Below are the code and all the weights of a small trained network. Each question names an input and a target symbol and asks about switching units off, where a switched-off unit gives its printed mean instead of its output.

import numpy as np


def w(rows, s, z=0):
    codes = np.array(rows[::2]) - 128.0
    scale = np.full(codes.shape[1], s)
    scale[-1] = z or s
    return codes * scale


def norm(h):
    return h / np.sqrt((h * h).mean(-1, keepdims=True) + 1e-5)


def softmax(a):
    e = np.exp(a - a.max(-1, keepdims=True))
    return e / e.sum(-1, keepdims=True)


def log_softmax(a):
    a = a - a.max(-1, keepdims=True)
    return a - np.log(np.exp(a).sum(-1, keepdims=True))


def net(x, mask):
    ids = ['αζθμπτφψ'.index(c) for c in x.split()]
    T = len(ids)
    res = E[ids] + P[:T]
    u = 0
    for l in range(3):
        r = norm(res)
        for j in range(2):
            rows = slice(2 * j, 2 * j + 2)
            q, k, v = (r @ M[l][rows].T for M in (Q, K, V))
            z = softmax(np.where(np.tri(T) > 0, q @ k.T / 2**0.5, -1e9)) @ v
            o = O[l][rows]
            res = res + np.where(mask[u + j], z, o[:, -1]) @ o[:, :-1]
        u += 2
    return log_softmax(norm(res)[-1] @ U[:, :-1].T + U[:, -1])


Q, K, V, O = {}, {}, {}, {}
E = w([
[24,99,83,194],'α',
[120,182,101,88],'ζ',
[66,40,57,15],'θ',
[169,154,100,198],'μ',
[135,74,253,141],'π',
[169,88,133,47],'τ',
[143,203,106,189],'φ',
[184,143,15,90],'ψ',
],0.015)
P = w([
[222,4,162,137],'0',
[143,137,62,165],'1',
[130,113,136,146],'2',
[128,96,167,143],'3',
[131,106,175,155],'4',
[125,104,193,143],'5',
[127,109,211,139],'6',
[129,110,212,149],'7',
[115,113,207,136],'8',
[119,105,214,137],'9',
],0.0038)
Q[0] = w([
[167,136,188,83],'L0H1',
[166,223,125,176],'L0H1',
[14,166,169,26],'L0H2',
[117,2,173,146],'L0H2',
],0.024)
K[0] = w([
[155,136,149,85],'L0H1',
[170,44,116,212],'L0H1',
[3,165,133,49],'L0H2',
[72,73,168,238],'L0H2',
],0.025)
V[0] = w([
[161,25,107,176],'L0H1',
[219,132,129,73],'L0H1',
[191,137,179,110],'L0H2',
[254,119,72,70],'L0H2',
],0.033)
O[0] = w([
[107,226,53,127,185],'L0H1',
[207,123,75,194,101],'L0H1',
[161,141,171,80,3],'L0H2',
[45,110,142,2,90],'L0H2',
],0.022,0.011)
Q[1] = w([
[162,16,174,115],'L1H1',
[253,112,163,121],'L1H1',
[73,140,85,217],'L1H2',
[124,22,111,192],'L1H2',
],0.029)
K[1] = w([
[109,71,148,193],'L1H1',
[162,163,254,160],'L1H1',
[120,173,72,182],'L1H2',
[106,126,180,228],'L1H2',
],0.031)
V[1] = w([
[150,165,254,118],'L1H1',
[159,142,79,135],'L1H1',
[63,159,200,135],'L1H2',
[163,159,125,47],'L1H2',
],0.03)
O[1] = w([
[252,175,129,199,5],'L1H1',
[72,149,152,87,161],'L1H1',
[84,99,173,203,144],'L1H2',
[125,144,209,28,126],'L1H2',
],0.018,0.012)
Q[2] = w([
[39,13,144,139],'L2H1',
[135,33,251,65],'L2H1',
[159,155,178,48],'L2H2',
[122,226,125,172],'L2H2',
],0.026)
K[2] = w([
[74,88,208,62],'L2H1',
[151,126,255,35],'L2H1',
[154,195,158,37],'L2H2',
[120,174,107,199],'L2H2',
],0.027)
V[2] = w([
[78,74,46,125],'L2H1',
[85,187,154,250],'L2H1',
[65,42,148,47],'L2H2',
[35,193,187,151],'L2H2',
],0.024)
O[2] = w([
[190,210,123,144,221],'L2H1',
[31,180,39,50,118],'L2H1',
[231,69,49,175,194],'L2H2',
[76,133,38,248,255],'L2H2',
],0.016,0.0067)
U = w([
[82,147,104,212,194],'α',
[165,66,204,168,202],'ζ',
[105,41,8,110,2],'θ',
[132,183,78,72,51],'μ',
[113,236,223,107,118],'π',
[212,164,136,80,142],'τ',
[93,78,191,140,76],'φ',
[174,89,72,74,63],'ψ',
],0.015,0.0087)

Each question gives the input, a string of symbols that net reads in full, and the target symbol t.
The units are the heads (2 rows each of Q, K, V and O). Each row of codes is followed by its name. A weight is (code - 128) times the scale printed after its matrix; where a second scale follows, it is the last column's (O and U).
mask holds one flag per head, layer by layer. A switched-off head (its flag False) gives its mean, the last column of its rows in O, instead of its output. The means were averaged over made-up inputs and are rounded, as every weight is.
A unit's drop is (log p(t) with every unit on - log p(t) with that unit switched off) / (log p(t) with every unit on - log p(t) with every unit switched off).
The circuit of an input: a set's keep is (log p(t) with only the set's units on - log p(t) with every unit switched off) / (log p(t) with every unit on - log p(t) with every unit switched off). Starting from all 6 units, units are removed one at a time, each time the one whose removal leaves the highest keep (on an exact tie, the one counted first), for as long as the keep stays at least 0.8.
units of the circuit, in order: the units of the circuit, biggest drop first
unit that matters most: the unit with the biggest drop
which heads matter: for each layer, one digit per head in row order, 1 if its drop is at least 0.15 and else 0, layers parted by /
drop of u: that unit's drop, to one decimal
input ψ α ζ ζ, target ψ: unit that matters most => L0H2
input ζ μ ζ ζ φ τ α π ζ μ, target ζ: units of the circuit, in order => [L2H1, L0H2]
input μ π θ π μ, target μ: which heads matter => 11 / 00 / 00
input φ ψ π ψ φ π ζ π ζ, target φ: units of the circuit, in order => [L1H2, L0H2, L2H1]
input π π φ ζ, target π: units of the circuit, in order => [L0H1, L0H2, L2H2]
input φ π α ζ, target φ: units of the circuit, in order => [L0H2, L2H1]
input φ α τ μ, target φ: units of the circuit, in order => [L0H2, L2H1]
input θ φ ζ, target θ: units of the circuit, in order => [L2H2, L0H2]
input φ α θ φ π φ, target ζ: units of the circuit, in order => [L1H2, L2H1, L0H2]
input φ τ φ μ θ α μ, target φ: units of the circuit, in order => [L0H2, L2H1, L1H1]
input θ φ α α φ μ, target θ: units of the circuit, in order => [L2H2, L1H1]
input μ α θ θ π μ, target μ: units of the circuit, in order => [L0H1, L0H2]
input π ψ τ ψ, target ψ: units of the circuit, in order => [L0H2, L1H1, L2H2]
input ζ θ ψ π φ τ, target ζ: units of the circuit, in order => [L0H1]
input π μ μ, target π: units of the circuit, in order => [L0H2, L1H2]
input ζ π ζ α φ φ α π ζ, target ζ: which heads matter => 01 / 01 / 10
input ψ θ μ, target ψ: which heads matter => 11 / 01 / 11
input π τ φ ψ π τ, target τ: drop of L1H2 => 0.2
input π π τ ζ, target π: drop of L1H1 => 0.1
input α α φ, target π: drop of L0H2 => 0.6
